Below are the code and all the weights of a small trained network. Each question names an input and a class and asks about switching units off, where a switched-off unit gives its printed mean instead of its output.

import numpy as np


def w(rows, s, z=0):
    codes = np.array(rows[::2]) - 128.0
    scale = np.full(codes.shape[1], s)
    scale[-1] = z or s
    return codes * scale


def f(y):
    return y / 2 * (1 + np.tanh(0.7978845608 * (y + 0.044715 * y**3)))


def log_softmax(a):
    a = a - a.max(-1, keepdims=True)
    return a - np.log(np.exp(a).sum(-1, keepdims=True))


def net(x, mask):
    res = np.array(x, float).reshape(1, 5) / 4 @ E
    y = f(res @ A[0][:, :-1].T + A[0][:, -1])
    res = res + np.where(mask, y, B[0][:, -1]) @ B[0][:, :-1]
    return log_softmax(res[-1] @ U[:, :-1].T + U[:, -1])


A, B = {}, {}
E = w([
[197,72,133,195,118,92,125,214,115],'x0',
[220,125,147,185,141,169,86,129,150],'x1',
[149,201,88,174,183,180,166,244,178],'x2',
[147,207,131,229,73,137,142,63,52],'x3',
[187,168,116,43,94,207,156,106,56],'x4',
],0.011)
A[0] = w([
[87,69,174,47,81,174,137,88,26,234],'N0',
[60,58,181,139,79,66,112,106,40,173],'N1',
[187,154,102,97,113,193,130,173,114,186],'N2',
[180,48,149,129,210,136,119,195,165,196],'N3',
[175,195,75,143,189,147,135,103,201,211],'N4',
[126,101,89,195,125,179,122,118,27,202],'N5',
[132,68,126,83,189,164,67,170,199,215],'N6',
[118,114,254,188,54,76,76,76,84,186],'N7',
[93,184,69,185,140,101,205,167,91,176],'N8',
[42,70,138,113,105,121,127,186,31,182],'N9',
[82,97,59,83,119,35,196,187,82,149],'N10',
[111,115,75,111,218,134,232,192,142,159],'N11',
[91,165,143,36,111,142,139,77,133,164],'N12',
[122,147,53,249,185,118,143,223,146,253],'N13',
],0.0084,0.0039)
B[0] = w([
[117,83,88,121,172,155,110,104,79,226],'N0',
[146,61,137,122,144,113,83,57,171,200],'N1',
[180,192,107,112,116,131,131,140,132,182],'N2',
[225,97,130,98,123,183,176,217,239,219],'N3',
[108,157,195,151,101,155,162,185,87,187],'N4',
[196,154,147,166,54,127,120,129,99,177],'N5',
[132,105,109,55,176,165,130,172,180,217],'N6',
[128,72,204,151,105,200,88,61,127,206],'N7',
[80,146,183,186,107,1,133,137,104,189],'N8',
[159,85,93,135,131,52,154,61,198,169],'N9',
[141,140,82,111,153,32,136,84,133,180],'N10',
[136,122,128,119,96,83,148,127,184,198],'N11',
[47,126,109,131,201,144,104,132,80,198],'N12',
[108,147,172,170,106,101,157,168,210,251],'N13',
],0.0098,0.015)
U = w([
[132,110,17,97,183,52,132,101,134,108],'0',
[185,209,147,139,87,215,84,110,42,143],'1',
[114,252,253,172,70,82,182,161,118,250],'2',
[62,131,129,56,198,182,58,159,30,54],'3',
[170,39,224,111,42,142,10,81,123,63],'4',
[208,94,161,71,134,156,146,221,240,98],'5',
],0.0074,0.0014)

Each question gives the input, the list of numbers given to net, and the class t.
The units are the neurons (one row each of A and B). Each row of codes is followed by its name. A weight is (code - 128) times the scale printed after its matrix; where a second scale follows, it is the last column's (A, B and U).
mask holds one flag per neuron, in row order. A switched-off neuron (its flag False) gives its mean, the last column of its row in B, instead of its output. The means were averaged over made-up inputs and are rounded, as every weight is.
A unit's drop is (log p(t) with every unit on - log p(t) with that unit switched off) / (log p(t) with every unit on - log p(t) with every unit switched off).
The circuit of an input: a set's keep is (log p(t) with only the set's units on - log p(t) with every unit switched off) / (log p(t) with every unit on - log p(t) with every unit switched off). Starting from the 12 units with the biggest drops (on a tie, the unit counted first), units are removed one at a time, each time the one whose removal leaves the highest keep (on an exact tie, the one counted first), for as long as the keep stays at least 0.8.
circuit, biggest first: the units of the circuit, biggest drop first
most important unit: the unit with the biggest drop
top k neurons: the k neurons with the biggest drops, biggest first
drop of u: that unit's drop, to one decimal
input [1,-4,0,0,8], class 0: top 3 neurons	[N7; N4; N9]
input [-4,0,2,3,3], class 1: most important unit	N13
input [-5,2,1,-7,6], class 3: circuit, biggest first	[N12; N13]
input [-2,6,6,2,-5], class 2: circuit, biggest first	[N4; N8]
input [-8,-3,6,-5,4], class 3: top 3 neurons	[N12; N3; N13]
input [-8,-3,8,-2,7], class 3: top 2 neurons	[N12; N13]
input [-5,2,-5,2,8], class 3: top 2 neurons	[N12; N0]
input [-6,-7,-3,-3,-1], class 0: top 2 neurons	[N9; N10]
input [2,-4,-1,6,-8], class 4: top 2 neurons	[N7; N1]
input [-2,-8,4,1,-1], class 0: top 4 neurons	[N10; N5; N4; N9]
input [2,-6,-5,-2,-3], class 0: top 2 neurons	[N10; N9]
input [-6,1,1,0,-4], class 3: top 2 neurons	[N13; N3]
input [-8,-3,5,-7,3], class 3: top 3 neurons	[N12; N13; N3]
input [0,2,-1,6,-7], class 4: circuit, biggest first	[N7]
input [-5,3,-8,-2,4], class 3: top 2 neurons	[N12; N0]
input [-3,-4,2,-3,3], class 0: drop of N10	0.1
input [-5,-6,0,7,-5], class 4: drop of N1	0.4
input [4,3,8,3,-6], class 2: drop of N8	0.4
input [-4,-5,0,-2,2], class 0: drop of N10	0.2
input [3,-8,8,-1,-3], class 2: circuit, biggest first	[N8]
